Below are the code and all the weights of a small trained network. Each question names an input and a class and asks about switching units off, where a switched-off unit gives its printed mean instead of its output.

import numpy as np


def w(rows, s, z=0):
    codes = np.array(rows[::2]) - 128.0
    scale = np.full(codes.shape[1], s)
    scale[-1] = z or s
    return codes * scale


def norm(h):
    return h / np.sqrt((h * h).mean(-1, keepdims=True) + 1e-5)


def f(y):
    return np.maximum(y, 0)


def log_softmax(a):
    a = a - a.max(-1, keepdims=True)
    return a - np.log(np.exp(a).sum(-1, keepdims=True))


def net(x, mask):
    res = np.array(x, float).reshape(1, 8) / 4 @ E
    u = 0
    for l in range(3):
        y = f(norm(res) @ A[l][:, :-1].T + A[l][:, -1])
        res = res + np.where(mask[u : u + 4], y, B[l][:, -1]) @ B[l][:, :-1]
        u += 4
    return log_softmax(norm(res)[-1] @ U[:, :-1].T + U[:, -1])


A, B = {}, {}
E = w([
[141,137,132,116],'x0',
[140,140,135,109],'x1',
[130,133,125,126],'x2',
[115,100,241,226],'x3',
[133,137,136,126],'x4',
[254,76,76,104],'x5',
[126,123,131,125],'x6',
[48,62,36,101],'x7',
],0.0041)
A[0] = w([
[230,21,25,126,252],'L0N0',
[255,181,141,239,6],'L0N1',
[53,188,16,128,122],'L0N2',
[45,93,215,179,190],'L0N3',
],0.0049,0.0025)
B[0] = w([
[120,253,179,239,255],'L0N0',
[82,45,58,41,180],'L0N1',
[109,56,74,30,189],'L0N2',
[154,225,27,158,211],'L0N3',
],0.0055,0.005)
A[1] = w([
[127,236,100,156,201],'L1N0',
[200,78,197,194,88],'L1N1',
[53,82,109,35,1],'L1N2',
[254,171,162,249,177],'L1N3',
],0.0074,0.0022)
B[1] = w([
[101,248,108,192,236],'L1N0',
[150,100,150,1,166],'L1N1',
[137,84,219,104,155],'L1N2',
[135,51,149,156,254],'L1N3',
],0.0087,0.0083)
A[2] = w([
[162,145,204,74,161],'L2N0',
[111,129,184,193,56],'L2N1',
[161,110,152,125,2],'L2N2',
[2,194,83,67,223],'L2N3',
],0.0066,0.0015)
B[2] = w([
[84,254,134,136,160],'L2N0',
[167,136,129,106,178],'L2N1',
[86,55,88,87,140],'L2N2',
[119,90,73,10,254],'L2N3',
],0.0069,0.0053)
U = w([
[65,227,91,85,54],'0',
[185,187,254,200,237],'1',
[130,6,206,25,254],'2',
],0.0081,0.00039)

Each question gives the input, the list of numbers given to net, and the class t.
The units are the neurons (one row each of A and B). Each row of codes is followed by its name. A weight is (code - 128) times the scale printed after its matrix; where a second scale follows, it is the last column's (A, B and U).
mask holds one flag per neuron, layer by layer. A switched-off neuron (its flag False) gives its mean, the last column of its row in B, instead of its output. The means were averaged over made-up inputs and are rounded, as every weight is.
A unit's drop is (log p(t) with every unit on - log p(t) with that unit switched off) / (log p(t) with every unit on - log p(t) with every unit switched off).
The circuit of an input: a set's keep is (log p(t) with only the set's units on - log p(t) with every unit switched off) / (log p(t) with every unit on - log p(t) with every unit switched off). Starting from all 12 units, units are removed one at a time, each time the one whose removal leaves the highest keep (on an exact tie, the one counted first), for as long as the keep stays at least 0.8.
units of the circuit, in order: the units of the circuit, biggest drop first
unit that matters most: the unit with the biggest drop
top k neurons: the k neurons with the biggest drops, biggest first
k most important neurons of layer l: the k neurons of layer l with the biggest drops, biggest first
drop when u is switched off: that unit's drop, to one decimal
input [4,4,2,0,-3,-1,-3,7], class 2: unit that matters most : L0N2
input [6,3,5,3,4,1,3,-7], class 2: units of the circuit, in order : [L0N0; L0N1]
input [-6,4,5,-1,-8,-6,-1,8], class 2: units of the circuit, in order : [L0N0; L1N0]
input [-5,-7,0,-2,-1,-3,1,5], class 2: units of the circuit, in order : [L0N2; L1N0]
input [-2,5,-5,-7,-6,8,-3,-1], class 1: units of the circuit, in order : [L0N0; L2N3; L0N1]
input [1,2,8,-6,-4,-5,8,8], class 2: top 2 neurons : [L1N0; L1N2]
input [-2,1,5,-3,-1,-4,8,8], class 2: top 2 neurons : [L1N0; L1N2]
input [6,2,-2,5,7,7,8,4], class 1: top 2 neurons : [L0N0; L2N3]
input [6,-7,-1,-6,6,-8,-8,7], class 2: 3 most important neurons of layer 0 : [L0N0; L0N2; L0N3]
input [-4,1,7,-5,-6,2,-1,-4], class 1: 2 most important neurons of layer 0 : [L0N0; L0N3]
input [-7,6,4,-5,-5,2,-4,-3], class 1: top 2 neurons : [L0N0; L0N1]
input [6,-8,-6,-4,7,-2,1,2], class 2: top 2 neurons : [L0N2; L1N0]
input [-7,-1,4,-2,0,0,6,8], class 2: 2 most important neurons of layer 0 : [L0N2; L0N3]
input [6,3,8,6,4,4,5,6], class 1: units of the circuit, in order : [L0N0]
input [1,-5,-5,-7,6,6,-1,0], class 1: 2 most important neurons of layer 0 : [L0N0; L0N1]
input [5,6,8,-8,4,-5,4,8], class 2: drop when L1N2 is switched off : 0.2
input [-8,8,5,-5,-2,6,7,-5], class 1: drop when L0N1 is switched off : 0.0
input [-1,7,6,-4,2,-2,7,6], class 2: drop when L1N0 is switched off : 0.2
